Each row is followed by its class.
-131  226  179 -107 -230  145   63    2 -492 -132    5   21  -82   41   72    5 -169   59  -13 -267  195  231   27 -296  182 -241  -63 -318  203 -107 -118   75  125  -27   27 -146  257  315  -47 => W
-300  110 -188  -95 -151 -178  393 -151 -160 -618 -618  -68  -30 -122   15 -110  -53  -90  225  724 -193 -401  117 -254 -382 -298  340 -686  -80 -272  430  182  153 -442 -117 -122  104  288   22 => A
 368 -109   15   83 -378  -19  -33 -181 -312  301  372 -110   49  -10  196  239 -140  386 -259 -138  -71  198 -436 -557  150  177  377 -188   45 -141  179 -324  238  515  154  -83   16 -223  317 => L
-116  150   62 -198  393  382 -124  -19  -62 -181   44  -75  -64  -11   19  -40   35 -203  296 -327 -338  339  120    6  359 -213 -181  100   55  -91   19  162   70 -122  -54   65  110  107  -79 => G
-153  -64  126 -282  120   65 -221 -116  -65  243 -326  -13 -264  313  304  130   69  -21  229 -311  254  -87  290  163  206  -18 -162 -105  225 -160 -821 -150  158  171  123 -227   35  139 -194 => B
 -40  189  247  221 -179  -78  131  216 -486   85  -64 -102  226  -73   86  -32 -289 -265 -203  237  212  134  -40 -336 -531 -116 -333  -42 -263   98   19  126  208   62  -42  -85 -269   91  -29 => G
  19   60  301 -345  -11  -89  -12   66 -710  133  111   49  -82 -177  106  134  -87  301   34 -122  436  155  158 -121   60  -35   57 -354   82 -120 -263 -287  -73  108  231 -332  -86  251  189 => B
-158  -71 -356 -222  335  -50  205  -40  180  -12 -102  203  -55  -92 -135  -17   99  312  -65   75 -166 -223  198  504  338  317   84  330  114 -172   50  199 -160 -211  209  -26   78 -151   -8 => T
 -89   57   94 -346  -27 -374  272  -44 -306  373   50 -103  -79 -314  162  171 -186   83 -176 -204   90  -40  278   32 -487  126  174 -292  146   44   78 -241   52  318  157  -84 -129   78  240 => B
-125  296 -263 -339  -47   36  202  -21 -423  243  209  -76  109 -406  190  232 -154  171 -286  -90  183   18   95 -161 -205   56 -259  -10 -107  352  -24 -244   10   -9  -56 -175  -26   -8 -111 => P
 -24   67  135 -139 -214  309  219   18 -333   53  -76 -192   85 -117  194  302   -8  239 -127  -28  -38  171  208 -348  -33   22  209 -285   65  308  -45 -151   18  189 -149 -284   77  105  -62 => J
 -92  -90   15 -182   30   20  167  -23  -70 -118 -243   22  -72  -31  297   94   89 -413  151  451  314  -97   83  482 -559  219 -323 -368  -54  513 -470 -191 -306  -39  -50  -46  -69 -162 -365 => D
 250 -352  109  -76 -103  340  170 -221  -86   50  191 -125 -249   38  288 -222  101    9  -90  416 -213  -12   16  130 -123  513   74 -123  182  577 -101  -42  157  134   -2 -196  119 -207  -44 => T
 -76   -3  200 -355  235 -179  127  -25 -369 -470  -99   -3  172 -391   64 -137   88 -191  123  359  122 -100 -218  688 -255   88 -389 -147 -348   47 -504  -95 -344 -178 -185  -50 -128   -4   19 => D
-148   84   29 -148  -58    2  152   71 -550   57  224  297  -35   64  157  190   98  240   85  -99   45   12  218  109  152  -46  -33  112  119  -42 -185 -277  152  215   47 -257   50  -69  -58 => P
   9 -102 -363 -436 -301 -212  174 -487  153  111   99  117  134 -232   15   57 -190  137 -282  301 -644 -317   83 -171  -23  509  132 -395 -155   57 -175 -353 -183  146  291 -154  225 -316 -191 => T
 -32   90 -143  148  367  -37 -165  319 -163 -227  213  -84  112 -388   50 -334   29  -95  228   48 -275   28 -187  580  240 -161 -116  771 -355   34 -269  203    7 -203 -140  -17 -139  -22   32 => G
-241  223 -216 -198  -71 -170 -106  -80  -69   12  397  114   42 -115   47   -1  -60   -6  201 -212  149  -47 -124 -124  270 -192  260  -10  183 -461   47   36  -32  -44   -3 -180  120  335  -87 => J
-174  263  125  -81 -229  159  -26  -29 -656  267  181   54  459 -209  350  406   21 -133  -61 -232 -125  202   21 -339 -247   31 -494  -44   62  -45 -278 -424  -93  330 -115  -45  -43  246  -83 => M
 107 -183   75 -254  -83 -243 -338 -209  203  372 -323 -371 -101  215  140   21 -168  242  301 -377  479 -180  237 -110  674  163   30 -171   74  -89 -257 -242  -64  101  227  -27  -18  428   53 => A
  27  -42 -112  -57   89   90  -34 -182   -7 -160  254  -61  296 -158 -220  -18  -27  171   61  127 -478  158 -286  160  241  -86   94   92    1  -99  166 -112 -128   67  -53   39   99  -95  124 => P
-151   65 -200 -156  152  215  -41 -156  101  405 -165   70  266 -254   93  -90 -125 -292  156 -110   92 -252   86   80  243 -105 -411  269  -83  264 -824  -42   30 -195  -74 -123 -217  -42 -214 => W
-112  161  248  -96  112 -422  157  -12 -128  228 -346  -60   11 -139  152  -24  -40 -424   82 -323  344  -62  -47  318 -362  -36 -322 -267 -185 -152 -456  299  139   81  -75  -66 -125  276  -34 => A
 159 -127  -55 -172  219  120  -66 -242  112 -266 -243  -88  143    6  133   -1  -71 -133  362  159  233 -180 -189   78  553 -117  264 -249  332 -176 -442  -97 -334  -27  132 -101   54   58   81 => J
  42  141 -279   47 -299   41  338 -121 -820   18  596  300  -67 -300  179  213  -32  184  -71  250  241  117  -83 -722 -180  -93  207  -28 -186 -493  831 -207  -37  176  -70 -301   -3  -96  142 => G
  22  188 -170    8 -385 -480  105   -2 -437   94  168  210   23 -312  331  327  -76  291 -163 -249  113 -128 -218 -132 -102 -155  325   -5   -5 -144  -92 -158  183  308  -78 -196 -108  315  129 => B
  84  -85  320  -81    3   90  175  -14 -460 -174  182  357  -19  241   53   57   74  166   88  195  -91  202  -91 -114  118  -26  363 -267  126 -619   41  -94  206  159  284 -315  -28 -263  329 => T
 -41   63  -12 -300  -73   -3 -151  -35 -288  596   79  107   -1  155  290  220  -99  114 -120 -402  441   88  364 -501  111  247 -381    8   44  -69 -397 -391  -31  241  293  -65   66  101 -275 => M
-193   52 -349 -281  134  202   61   23  202   67  304 -210   -5   16   56  142   68    9  -68 -100 -155   -1  -61  -12  -86  180  -61  351  -80 -115  230  164 -199   46 -270  100   54 -330 -268 => G
  72   51  223  -78    0  163   30 -192  395 -258 -146 -114 -123    8 -107  -69  119 -124  -40  195   -7  127   22  302  118   55  -25 -390    4  555    6 -116  100   77  -67   19   21 -107 -255 => Y
 -85  289  221 -120  185   -1  128   89 -172  -44 -122   92  330 -134  179  131  -81 -169  153 -260   93   64  -52  -20   15 -242  -80  189  270   77 -265  -99  258   11  190  -33 -202  282    7 => G
  23   93  238  181 -149   93    6  172 -197  -85  138 -217  297  166  -31   32  -96   85  -94   43 -279  469   92 -276 -255 -164  120 -214  -50  -82  388  -65 -119  133   33   20  295  141  174 => M
   2    2    3   90  -21  182 -155   24 -142  -42   61 -130   32 -101 -107 -288    5  106  -67  191 -202  274   47  -73   69 -112 -199  106 -146  217  175  -70  321  -32  -35   57   29  -34  -55 => J
 -31   90 -130   63 -260   25  129   22 -488  144  209   51   49  159  212  317   31  326  121   40   59   -4  288 -567  258   85  152   27  -90 -130  140  -69 -259  245    6 -279  181  117  -97 => A
  85 -107   99   56 -535   93  393 -117 -272 -156 -394  -85   48  373  134   49 -209   90 -392  363 -268  -48  290 -396 -368   66   16 -667  270   99   72   71  164  134   75 -242  391  -59   54 => Y
 279 -241 -169  -58 -250 -418  198 -451  183 -133  -41 -209 -449 -142   83 -148  114  -63 -170  580  164 -139  -87  336 -520  507   78 -735 -220  300  536  222 -398  154  -86  200   99 -121  145 => J
 -99 -104 -120   -8   41  285 -185 -163   91  115 -161  173 -175 -132  -14   81  112 -236  389   78  475 -219  117 -156  157 -201 -106  220   31  235 -193 -254   24 -120   73   -9 -395  -52 -170 => G
 -55   30   66  -42    7 -293  125   42 -649  154 -122  200 -328 -184  238  360  133 -102   18    7  503   91  437  305 -509 -125 -182 -368  -72  108  -80 -211 -278  469  -75  -24 -151   78   -7 => M
 -88  118 -307  -92 -208 -149  -50 -167  162  494   25 -172  324 -380  -40  182 -121  402 -167   11  -70 -127  -43 -111   66    1  104  224 -229  334 -221 -314   24  205   49   35 -364 -205  113 => W
  79   77 -259  -92 -395 -214 -128  157  -86  525  339  -24  499   56  170  -71 -241  168 -189 -256   44 -137 -107 -243  -47  144 -523  432 -167 -163 -386 -358 -112   31  101  -39   51 -225  -47 => D
  14   50   75 -256  195  162 -354  -78   91  157   95   58  -85  -55  -52  -39  -79 -157  409 -619  -19   41   83 -257  655 -122 -188  255  101 -297 -304  -56 -117 -133   51   13  -49  313 -134 => Y
 106  200   50  -37 -315  -58   64   -3 -323  176  229   96  185   39   73  210   12  357   -6 -166  299  255  -26 -566   21 -136  130 -398 -123 -500  542 -275 -164   82    8  -87  166  234  167 => G
-126  523  -61  -90 -153    3   19  -95 -140  -80  590  330  311  135 -164  104   55  135   42  -87  364   80 -194 -639  252 -160 -102   40   -4 -427  185   96 -328 -211  258 -154  152   49   88 => Y
  79   -8  -41  144 -459 -135  363  118 -631  140 -299 -200  -23  -64  142  206 -152  350 -443  453  147  -35  271 -302 -842    0  -21 -344  -65  384  180 -125   94  194   85 -266   51  -44  124 => M
  63  119   41   27   60   55  308 -224 -567 -129  258  260 -289 -286   80  258  132  197 -162  162   36  277  -63 -301  -21   43  378 -370  116  -34  270  -64  197  269  122 -328  -69 -172  313 => D
  26  -43  -72  285  256 -133   35  299   14 -133 -165  216   10  152  -42  -44  137 -115  288  194  170 -137 -115  332   95   57 -133  281 -249 -217   99  150 -306 -120  -19  311  -50 -134 -199 => G
-238   61 -102  -30 -104   11  180   47 -410  374 -264   87  164  -82   61  293 -284  148 -242  253  328 -262  236 -239 -431 -225 -194    2  -12  213 -192 -394  189   26 -120 -109 -346  -34   11 => A
 -16  239   79   19  -83 -184  119  339 -260   96   82   43  314   23  257   67  -77 -138 -186  -55  111  159   31  220 -388  -86 -209  -97  141   84 -221   17  172  -35   54 -258  -62   52  145 => A
-107   63  246  137  -38  163   48  201 -479 -120  -56  161  197  331   31  121   25    0 -152  187  283  326  431  -21  -33 -116 -378 -211   22  108  127  -74 -125   92   40   86   64  -36  134 => L
 -75  183  -79  -79 -251  -79  388 -118 -589  -40  190  302  120 -370   43  255   71  156  -89  128   53 -144  -18 -142 -236  -79  104 -103   93 -164  167 -125 -114  191   11 -245  -28   51   88 => P
 -88 -176 -240 -209  -49  120  -10 -108  189   24   34 -194  127 -101 -114 -123  -60  115 -125  175 -520    1   -5  440   37   90   61  -19   64  331  -49  144   22   55   34  164   47 -346   29 => J
  82  -26  144  -63 -120  108  328    7 -577  278  -17    8  -55  -54  276  131 -132  -89 -181  -23  610  153  -11 -203 -510  -44  -80 -145  144   37 -177   21   85  253  116 -240  -46  -66   35 => W
-147  157  195 -161  375  294 -399  207  -92    6 -263 -142  -45  110  150  -67 -221   68  418 -395  271  -66  279  -47  871 -188 -247  498  120 -305 -395 -145  106 -403   72 -111 -216  550  -55 => D
-151   71   69 -212   43  -98 -216   22  -85   38  247  -54   87  110  132 -181   23   54  -54 -171 -343  232  254  366  246   84 -127  -58 -168   11 -185  148   54  130  100  142  168   39   66 => W
  28    4 -306 -152  112  -82 -447  -18  203  110  295 -239    6   83  -41  -11 -131  244   80 -287 -253   97 -131 -244  477  -53  182  183 -257 -755  376    9  -99  -82  -31  100   64   51  178 => M
  48   41  200  110  -14  188 -189  -41 -417  152 -305 -166 -184  -86  243  180   30  141  523   16  317  -81  138 -266  261 -175   38  216 -324  -31  -96 -198  174  -20   78 -335 -266  534 -139 => M
-173   92  180 -163  219   35 -166  -66   68  142   16   81   68   25  -63 -148  -86  -75   86   63  364  -66  -90  167  153   79 -333  273 -139  -26 -492 -139  127 -246  139 -134 -234   63 -136 => Y
  49 -184  193  -37 -116  187   79 -248 -179  168 -148   -8 -235    3  169  -10 -102 -272   49  183  216 -165  121 -355  -71  179  -74 -253   19  419 -492 -175  171  118   41 -213 -139 -136 -110 => Y
 -19  -58  222 -248  -44  -30  226 -223 -289 -177 -226 -349   64 -314  278   15 -180 -282  -39  279   53   40 -138  292 -402  159  -61 -542  -52  228  116  -49  112   35 -124  -57  -98  284   75 => A
 250 -185  400  164 -206 -152  175  -79 -119 -224 -460   93 -229  113   22  -72   45 -210 -235  275  232  122  309  554 -252  185 -233 -816   98  512  166   -7  142   82  133  -51   80  145   88 => W
-114  145  102 -118 -110 -158 -231 -121 -143   89 -328 -360  -96 -268  166  167  -57  -41  287 -337 -284 -128  124 -147  -26 -224   74 -202 -147 -432   91  -70   60  145 -209   -5 -101  673   -3 => M
 -39   52 -252 -165 -235  -68  -45  -26 -279  112  217  286   -5  -58  155  346   26  102  109 -198  -17  -69  265   64  146 -149   -5  224   30 -222 -210 -302 -171  270  181 -340  -36 -139  -49 => A
-199  230 -110 -162 -114  -50  361   45 -864  134 -287  -42  153 -377  220  494  -63    5   -7  167  289  -15   60 -451 -710 -203 -248 -275  -61  248 -301  -75 -130  106 -107 -205 -248   46  -20 => M
-104   12  -70 -170 -111  -59  383   26 -143 -422 -372  -20   86   57  127 -132   17 -418  147  440  418 -226  -32  314 -406   79 -432 -397  204  134 -106  254 -256 -403 -118 -143  164   98 -249 => M
 -57  -96  101 -261  204 -249 -103   88 -177 -243   54 -192 -246   67   81 -102  166   46  177 -237 -101  163  119  427    5   63  -31 -168   82 -112   27   80 -146   90 -126  203  225   90  191 => J
  59   82  193  -74 -228 -196 -185   14  -29   81    6  -63  205  283  -43  -86 -264  263 -135  -31   44   16  269 -398  191   -5  -72 -138  142  -22  -64  -88   22 -164  294  -73  -77  231  461 => W
  38 -146  -26 -143 -563  143  -93 -184  243  622 -290 -394  236  341   82  144 -600  -30 -478  -46  266 -305  159 -696 -365  155 -365 -419  223  533 -322 -236  -31   -4    0   93  -21   35  -49 => G
  96   89    1 -249   79 -454  285  228  487 -610  -49   28    5  275   37 -110  275  204   -2  382 -156    1 -186  872  -80  297  203 -198 -426 -325  639  -66  191 -196  -28 -124  180 -268 -297 => B
  20   20   34 -206 -189   36  121   41  134  107   48 -215 -148  425  148  138   77  335    8 -407  -96   70  354 -124  241  -64  308  -67   25 -350  263  142  -10  352 -192 -103  340   -8  -84 => L
-118  264 -105 -220  229  -44  -30   49 -295 -120  188   90  447   -9   79  188 -240  251   54  -13   23  146 -378 -174  318  -13    9  167  -98 -512 -288 -128 -295 -235  219  -86   74   91  129 => A
 -62  143  -31 -311   95 -428  367 -103 -206 -267 -230 -152  -13 -433  -29   72 -225 -132   93  251    4  -12 -246  419 -342   39    0 -525 -166  -21  134  -66 -254  132  -65   82   -9   49 -294 => D
 112  168  -14  200 -310 -106  256   -6 -510 -301  327  179  111 -436  -78  112    6  212  -63  206  305   46 -611 -216 -106 -324  387  195  -30 -127  166  -27  128  152   17 -337 -171  -39  165 => Y
 262  -58   57  246 -238  120  449  121 -497  293  169  202   81 -136  292   21   80  183 -424  501 -239  -10  313  133 -424  319   -5   34  -90  773 -169 -190  180  389  205 -237  -58 -573  131 => L
 -96  171   33 -183 -306   68  449 -242 -557 -461  141  118 -134 -259  138  431  432  176 -122   57 -344  170  -99 -308 -315  191  272 -899  193   23  316  -25 -186  278 -285 -213  486  134 -103 => D
-110  201  471  -34  -75   86 -157   30 -198  -55   14  -12   22  124  107    7 -364  -44 -123  -89  210  415   94 -177  204 -108    0 -218   -6  -34 -438 -156  178    3  224 -245 -176  151  228 => D
  21   91  -62 -153 -335 -201  210  -73 -299  278  204   32  156 -125  186  119  -66  154 -370  213   61   86   49  182 -500  170 -243 -225 -232  523   40 -114   74  274   57   20  -57 -159  -60 => Y
 105   99   23  -72 -319 -168  428  -28 -508  138  -96 -339 -199   -1  450  466 -144  192  -79   10  258   53  162 -494 -636 -107  310 -469   53  483  380 -206  232  457 -236 -267   80  276 -133 => G
 -13   -4  -93  -67 -293  309  158 -229 -706  270  432  219 -212 -187   89  266   92  400   69   25  227   63   13 -721  320  112  357 -159  -33 -248   58 -310  -87  310  115 -408  113 -229   13 => J
 133 -103  -16  -91 -464 -499  160 -156 -329  -27 -261 -147 -276 -411  158  -22    1 -278 -240  201  -94 -378   86   68 -769  287 -203 -729  174  347    5  157  -79  193  -71   49  -84  200  100 => Y
 164    2 -337  110 -326  319  215 -296 -452  281  278    2  172 -301   74  338 -128  438  118  190   14  -65 -198 -859  412  -92  404   25 -112   33  332 -238  -82  144 -101 -342 -103  -68  139 => T
 224 -105  117 -124   -2 -420  169  -95  -37 -196 -173   -4   91 -241   86 -121 -297 -214   33  131 -125  -50  -76  138  -64  163  196 -406 -196 -136 -131  -78 -240   13  197  -90   72  123   98 => G
